Below are the code and all the weights of a small trained network. Each question names an input and a target symbol and asks about switching units off, where a switched-off unit gives its printed mean instead of its output.

import numpy as np


def w(rows, s, z=0):
    codes = np.array(rows[::2]) - 128.0
    scale = np.full(codes.shape[1], s)
    scale[-1] = z or s
    return codes * scale


def f(y):
    return np.maximum(y, 0)


def softmax(a):
    e = np.exp(a - a.max(-1, keepdims=True))
    return e / e.sum(-1, keepdims=True)


def log_softmax(a):
    a = a - a.max(-1, keepdims=True)
    return a - np.log(np.exp(a).sum(-1, keepdims=True))


def net(x, mask):
    ids = ['ΘΠαγμξσ'.index(c) for c in x.split()]
    T = len(ids)
    res = E[ids] + P[:T]
    u = 0
    for l in range(2):
        q, k, v = (res @ M[l].T for M in (Q, K, V))
        z = softmax(np.where(np.tri(T) > 0, q @ k.T / 3**0.5, -1e9)) @ v
        res = res + np.where(mask[u], z, O[l][:, -1]) @ O[l][:, :-1]
        u += 1
        y = f(res @ A[l][:, :-1].T + A[l][:, -1])
        res = res + np.where(mask[u : u + 4], y, B[l][:, -1]) @ B[l][:, :-1]
        u += 4
    return log_softmax(res[-1] @ U[:, :-1].T + U[:, -1])


Q, K, V, O, A, B = {}, {}, {}, {}, {}, {}
E = w([
[81,26,140,135,30,145,159,92,180],'Θ',
[93,86,10,94,105,227,78,143,217],'Π',
[184,91,109,152,32,112,124,146,166],'α',
[120,59,106,144,111,86,172,66,197],'γ',
[191,208,83,164,54,100,76,56,139],'μ',
[137,148,45,165,184,114,144,12,199],'ξ',
[222,123,81,137,50,61,101,175,171],'σ',
],0.011)
P = w([
[157,127,53,84,100,74,122,127,254],'0',
[70,168,88,172,75,168,125,188,55],'1',
[59,161,195,178,185,94,38,157,49],'2',
[182,131,120,86,174,171,166,112,7],'3',
[65,239,60,120,78,154,172,192,75],'4',
[115,102,173,172,190,73,10,137,89],'5',
[206,167,79,84,77,161,223,142,49],'6',
[95,191,156,205,71,104,67,122,177],'7',
[231,64,176,54,184,141,102,108,102],'8',
[145,237,18,99,45,183,208,152,112],'9',
[166,37,168,169,141,56,7,92,134],'10',
[248,207,87,45,20,150,208,87,137],'11',
[223,81,112,151,117,133,45,96,207],'12',
[201,88,87,107,38,143,178,44,120],'13',
],0.0099)
Q[0] = w([
[73,110,35,254,39,63,76,106,237],'0.h0',
[251,55,94,62,80,160,120,21,168],'0.h0',
[151,156,62,83,92,165,243,120,46],'0.h0',
],0.0085)
K[0] = w([
[192,128,99,40,98,150,199,95,176],'0.h0',
[141,131,140,159,90,119,80,97,253],'0.h0',
[187,33,149,143,174,136,46,98,124],'0.h0',
],0.011)
V[0] = w([
[181,181,26,97,211,151,33,122,117],'0.h0',
[141,161,123,118,41,166,119,246,123],'0.h0',
[1,113,119,118,107,253,122,65,137],'0.h0',
],0.0083)
O[0] = w([
[125,144,222,81,166,138,114,136,190,64],'0.h0',
[152,161,122,31,87,132,252,99,79,190],'0.h0',
[177,117,132,207,63,177,182,131,172,255],'0.h0',
],0.013,0.0026)
A[0] = w([
[172,77,100,95,95,86,131,129,187,155],'0.n0',
[144,142,216,212,164,207,3,91,141,123],'0.n1',
[208,164,140,84,95,122,61,137,85,253],'0.n2',
[121,96,112,122,32,111,129,168,104,147],'0.n3',
],0.006,0.0055)
B[0] = w([
[2,84,66,203,219,94,184,129,106,245],'0.n0',
[174,153,127,161,148,18,242,241,120,178],'0.n1',
[7,141,175,157,149,136,212,44,173,215],'0.n2',
[177,154,64,120,219,150,105,61,139,255],'0.n3',
],0.0063,0.0068)
Q[1] = w([
[239,175,200,40,114,143,38,177,1],'1.h0',
[102,141,119,121,161,139,190,129,130],'1.h0',
[41,126,128,58,151,130,180,105,119],'1.h0',
],0.0076)
K[1] = w([
[197,146,207,129,110,188,57,158,3],'1.h0',
[111,91,121,109,162,152,131,78,178],'1.h0',
[57,118,157,76,148,75,81,105,111],'1.h0',
],0.0072)
V[1] = w([
[148,2,99,144,152,159,138,252,117],'1.h0',
[175,173,55,166,110,228,156,70,129],'1.h0',
[57,88,167,95,138,188,64,137,135],'1.h0',
],0.0063)
O[1] = w([
[2,195,128,150,108,175,150,32,167,178],'1.h0',
[16,92,166,87,180,183,177,207,145,212],'1.h0',
[163,72,132,180,13,169,173,90,198,3],'1.h0',
],0.0089,0.0057)
A[1] = w([
[133,132,53,128,98,148,161,78,93,82],'1.n0',
[152,119,121,115,186,199,154,114,99,97],'1.n1',
[193,145,124,136,92,100,64,110,134,136],'1.n2',
[254,104,123,115,98,134,59,133,136,1],'1.n3',
],0.0081,0.0068)
B[1] = w([
[105,149,140,108,111,2,177,195,113,254],'1.n0',
[103,122,153,146,72,98,138,111,152,207],'1.n1',
[135,114,172,107,159,199,93,82,127,217],'1.n2',
[24,196,140,146,81,94,102,145,192,189],'1.n3',
],0.012,0.0073)
U = w([
[112,154,4,249,65,72,164,136,104,96],'Θ',
[173,172,107,168,102,161,231,140,174,151],'Π',
[50,165,106,125,172,93,166,148,72,80],'α',
[113,121,37,245,140,179,72,78,62,253],'γ',
[78,164,125,124,107,86,114,134,125,14],'μ',
[127,130,141,217,157,78,114,237,150,106],'ξ',
[184,125,64,98,150,111,150,175,74,236],'σ',
],0.0048,0.0045)

Each question gives the input, a string of symbols that net reads in full, and the target symbol t.
The units are the heads (3 rows each of Q, K, V and O) and the neurons (one row each of A and B). Each row of codes is followed by its name. A weight is (code - 128) times the scale printed after its matrix; where a second scale follows, it is the last column's (O, A, B and U).
mask holds one flag per unit, layer by layer, with each layer's heads first. A switched-off unit (its flag False) gives its mean, the last column of its rows in O or B, instead of its output. The means were averaged over made-up inputs and are rounded, as every weight is.
A unit's drop is (log p(t) with every unit on - log p(t) with that unit switched off) / (log p(t) with every unit on - log p(t) with every unit switched off).
The circuit of an input: a set's keep is (log p(t) with only the set's units on - log p(t) with every unit switched off) / (log p(t) with every unit on - log p(t) with every unit switched off). Starting from all 10 units, units are removed one at a time, each time the one whose removal leaves the highest keep (on an exact tie, the one counted first), for as long as the keep stays at least 0.8.
circuit, biggest first: the units of the circuit, biggest drop first
k most important neurons: the k neurons with the biggest drops, biggest first
top k neurons in layer l: the k neurons of layer l with the biggest drops, biggest first
input ξ Π Θ σ Θ Π Π Θ Π Π Θ Θ γ Θ, target γ: 2 most important neurons => [1.n2, 1.n0]
input Π Θ Θ ξ, target Π: circuit, biggest first => [1.h0, 0.h0]
input α ξ μ Θ ξ Π Θ Θ γ Θ Θ, target σ: 2 most important neurons => [0.n2, 1.n3]
input μ ξ γ ξ Θ Θ α Θ Θ ξ Θ ξ Θ, target ξ: circuit, biggest first => [0.h0, 1.h0]
input Θ Θ Θ Θ μ Θ γ Θ Θ α Θ Π Θ σ, target α: circuit, biggest first => [1.h0, 0.h0, 0.n2]
input Θ Π σ Π Π Π Π Θ, target Π: circuit, biggest first => [0.h0]
input γ Θ γ μ γ ξ Θ Θ Π Θ Θ Θ ξ, target Θ: circuit, biggest first => [0.h0, 1.n0, 1.h0]
input ξ Θ α α γ Θ Θ ξ Θ Θ Θ ξ Θ α, target γ: circuit, biggest first => [0.h0, 1.n2, 0.n1, 1.h0]
input σ Π Θ σ Π Θ Θ, target μ: 2 most important neurons => [1.n3, 1.n2]
input ξ Π Π α ξ γ α ξ σ σ Θ Θ γ α, target γ: circuit, biggest first => [0.h0, 1.h0, 1.n2, 1.n0]
input α Θ α γ γ Θ Θ Π Θ Θ Θ γ σ Θ, target σ: 2 most important neurons => [1.n3, 1.n1]
input γ Θ Θ γ Θ ξ, target Θ: circuit, biggest first => [0.h0, 1.h0]
input σ σ ξ, target σ: circuit, biggest first => [1.h0, 0.h0]
input Θ ξ Θ Θ Θ Θ σ α, target α: circuit, biggest first => [0.h0]
input Θ α γ Θ γ Θ Π Θ σ Θ Π Π μ, target α: top 2 neurons in layer 0 => [0.n0, 0.n2]
input Π γ γ γ α σ ξ, target σ: circuit, biggest first => [0.h0, 1.h0]
input σ Π Θ, target μ: 4 most important neurons => [1.n3, 1.n2, 0.n2, 0.n0]
input γ Θ Π Θ ξ Θ Θ Θ Θ Θ Θ Θ μ, target Θ: 3 most important neurons => [1.n0, 0.n2, 0.n0]
input ξ γ ξ, target γ: 2 most important neurons => [1.n2, 1.n0]
input σ Θ ξ Θ Θ Θ Θ σ α γ μ, target μ: 2 most important neurons => [1.n3, 0.n2]
input Θ Π Θ Θ γ Θ Θ Π Θ σ ξ α ξ α, target ξ: most important neuron => [0.n1]
input ξ Π μ Π Π Θ σ, target γ: 2 most important neurons => [1.n2, 0.n1]
